Here is a tiny trained network, its code and every weight. The questions are about switching its units off for an input and a target symbol, where a switched-off unit gives its printed mean instead of its output.

import numpy as np


def w(rows, s, z=0):
    codes = np.array(rows[::2]) - 128.0
    scale = np.full(codes.shape[1], s)
    scale[-1] = z or s
    return codes * scale


def f(y):
    return y / 2 * (1 + np.tanh(0.7978845608 * (y + 0.044715 * y**3)))


def softmax(a):
    e = np.exp(a - a.max(-1, keepdims=True))
    return e / e.sum(-1, keepdims=True)


def log_softmax(a):
    a = a - a.max(-1, keepdims=True)
    return a - np.log(np.exp(a).sum(-1, keepdims=True))


def net(x, mask):
    ids = ['ΦΩαηθλμτ'.index(c) for c in x.split()]
    T = len(ids)
    res = E[ids] + P[:T]
    q, k, v = (res @ M[0].T for M in (Q, K, V))
    z = softmax(np.where(np.tri(T) > 0, q @ k.T / 4**0.5, -1e9)) @ v
    res = res + np.where(mask[0], z, O[0][:, -1]) @ O[0][:, :-1]
    y = f(res @ A[0][:, :-1].T + A[0][:, -1])
    res = res + np.where(mask[1:17], y, B[0][:, -1]) @ B[0][:, :-1]
    return log_softmax(res[-1] @ U[:, :-1].T + U[:, -1])


Q, K, V, O, A, B = {}, {}, {}, {}, {}, {}
E = w([
[110,138,69,251,147],'Φ',
[136,193,104,71,128],'Ω',
[220,152,174,194,82],'α',
[216,146,90,109,163],'η',
[121,183,137,51,75],'θ',
[161,130,105,48,120],'λ',
[48,79,189,121,187],'μ',
[112,181,41,89,103],'τ',
],0.018)
P = w([
[142,227,255,29,151],'0',
[160,139,110,138,64],'1',
[165,123,95,119,74],'2',
[163,89,98,98,72],'3',
[164,61,86,92,88],'4',
[165,48,87,86,78],'5',
[166,29,70,79,90],'6',
[166,21,78,73,86],'7',
],0.0075)
Q[0] = w([
[57,64,49,152,127],'head 1',
[105,38,234,178,118],'head 1',
[57,137,122,67,192],'head 1',
[233,188,7,50,105],'head 1',
],0.013)
K[0] = w([
[43,141,53,177,158],'head 1',
[136,35,106,153,8],'head 1',
[49,49,122,71,197],'head 1',
[143,240,212,131,186],'head 1',
],0.012)
V[0] = w([
[186,167,119,85,127],'head 1',
[73,170,170,143,145],'head 1',
[140,139,79,81,241],'head 1',
[5,159,88,88,65],'head 1',
],0.016)
O[0] = w([
[127,76,135,113,216,193],'head 1',
[119,16,90,198,95,254],'head 1',
[240,121,138,211,197,162],'head 1',
[33,187,5,157,103,18],'head 1',
],0.013,0.0031)
A[0] = w([
[102,170,88,139,132,127],'neuron 1',
[100,188,207,168,106,149],'neuron 2',
[44,101,147,150,127,201],'neuron 3',
[107,168,180,202,141,29],'neuron 4',
[199,149,32,39,111,88],'neuron 5',
[69,121,203,119,146,139],'neuron 6',
[88,140,120,173,104,32],'neuron 7',
[86,112,133,86,156,99],'neuron 8',
[102,249,191,217,140,35],'neuron 9',
[109,71,61,133,136,172],'neuron 10',
[109,106,194,197,133,115],'neuron 11',
[121,110,218,175,63,107],'neuron 12',
[223,159,118,98,102,126],'neuron 13',
[51,62,114,141,174,84],'neuron 14',
[33,225,135,125,140,5],'neuron 15',
[82,122,136,130,130,105],'neuron 16',
],0.011,0.0033)
B[0] = w([
[103,86,240,52,109,163],'neuron 1',
[116,207,175,161,233,171],'neuron 2',
[75,75,89,104,167,173],'neuron 3',
[139,137,78,71,143,136],'neuron 4',
[46,251,81,110,103,201],'neuron 5',
[122,85,90,140,85,183],'neuron 6',
[181,97,140,102,110,176],'neuron 7',
[181,88,82,173,107,148],'neuron 8',
[123,79,65,71,224,159],'neuron 9',
[184,152,182,144,122,254],'neuron 10',
[85,169,154,20,73,163],'neuron 11',
[122,212,66,202,198,221],'neuron 12',
[37,125,113,103,75,218],'neuron 13',
[108,71,172,164,157,180],'neuron 14',
[176,165,100,173,131,155],'neuron 15',
[90,92,146,117,127,130],'neuron 16',
],0.013,0.0089)
U = w([
[75,180,77,87,30,213],'Φ',
[35,110,137,176,109,194],'Ω',
[141,152,179,99,95,93],'α',
[80,239,234,174,107,33],'η',
[164,154,164,175,55,250],'θ',
[129,90,64,94,91,5],'λ',
[158,147,170,182,144,102],'μ',
[109,161,1,65,201,135],'τ',
],0.0063,0.002)

Each question gives the input, a string of symbols that net reads in full, and the target symbol t.
The units are the heads (4 rows each of Q, K, V and O) and the neurons (one row each of A and B). Each row of codes is followed by its name. A weight is (code - 128) times the scale printed after its matrix; where a second scale follows, it is the last column's (O, A, B and U).
mask holds one flag per unit, heads first, then neurons. A switched-off unit (its flag False) gives its mean, the last column of its rows in O or B, instead of its output. The means were averaged over made-up inputs and are rounded, as every weight is.
A unit's drop is (log p(t) with every unit on - log p(t) with that unit switched off) / (log p(t) with every unit on - log p(t) with every unit switched off).
The circuit of an input: a set's keep is (log p(t) with only the set's units on - log p(t) with every unit switched off) / (log p(t) with every unit on - log p(t) with every unit switched off). Starting from the 12 units with the biggest drops (on a tie, the unit counted first), units are removed one at a time, each time the one whose removal leaves the highest keep (on an exact tie, the one counted first), for as long as the keep stays at least 0.8.
circuit, biggest first: the units of the circuit, biggest drop first
k most important neurons: the k neurons with the biggest drops, biggest first
drop of u: that unit's drop, to one decimal
input Φ μ η, target Φ: 2 most important neurons -> [neuron 13; neuron 5]
input Ω μ Ω Ω, target μ: circuit, biggest first -> [head 1; neuron 10; neuron 14]
input τ η Ω, target η: most important neuron -> [neuron 1]
input μ λ λ λ μ τ, target θ: circuit, biggest first -> [head 1; neuron 10]
input Ω θ λ μ λ λ λ τ, target μ: 3 most important neurons -> [neuron 10; neuron 14; neuron 13]
input α μ η, target λ: 2 most important neurons -> [neuron 6; neuron 8]
input η λ λ η τ η, target α: 3 most important neurons -> [neuron 11; neuron 13; neuron 12]
input η Φ θ, target α: 2 most important neurons -> [neuron 11; neuron 5]
input α μ Φ Φ Ω η μ λ, target λ: 4 most important neurons -> [neuron 6; neuron 8; neuron 10; neuron 2]
input μ μ λ λ Φ Ω, target θ: drop of head 1 -> 1.6
input λ Φ Φ, target τ: drop of neuron 5 -> -0.1
input Ω θ Ω, target μ: drop of neuron 10 -> 0.2
input μ μ τ λ, target θ: drop of neuron 11 -> 0.0
input α λ μ μ λ, target λ: most important neuron -> [neuron 6]
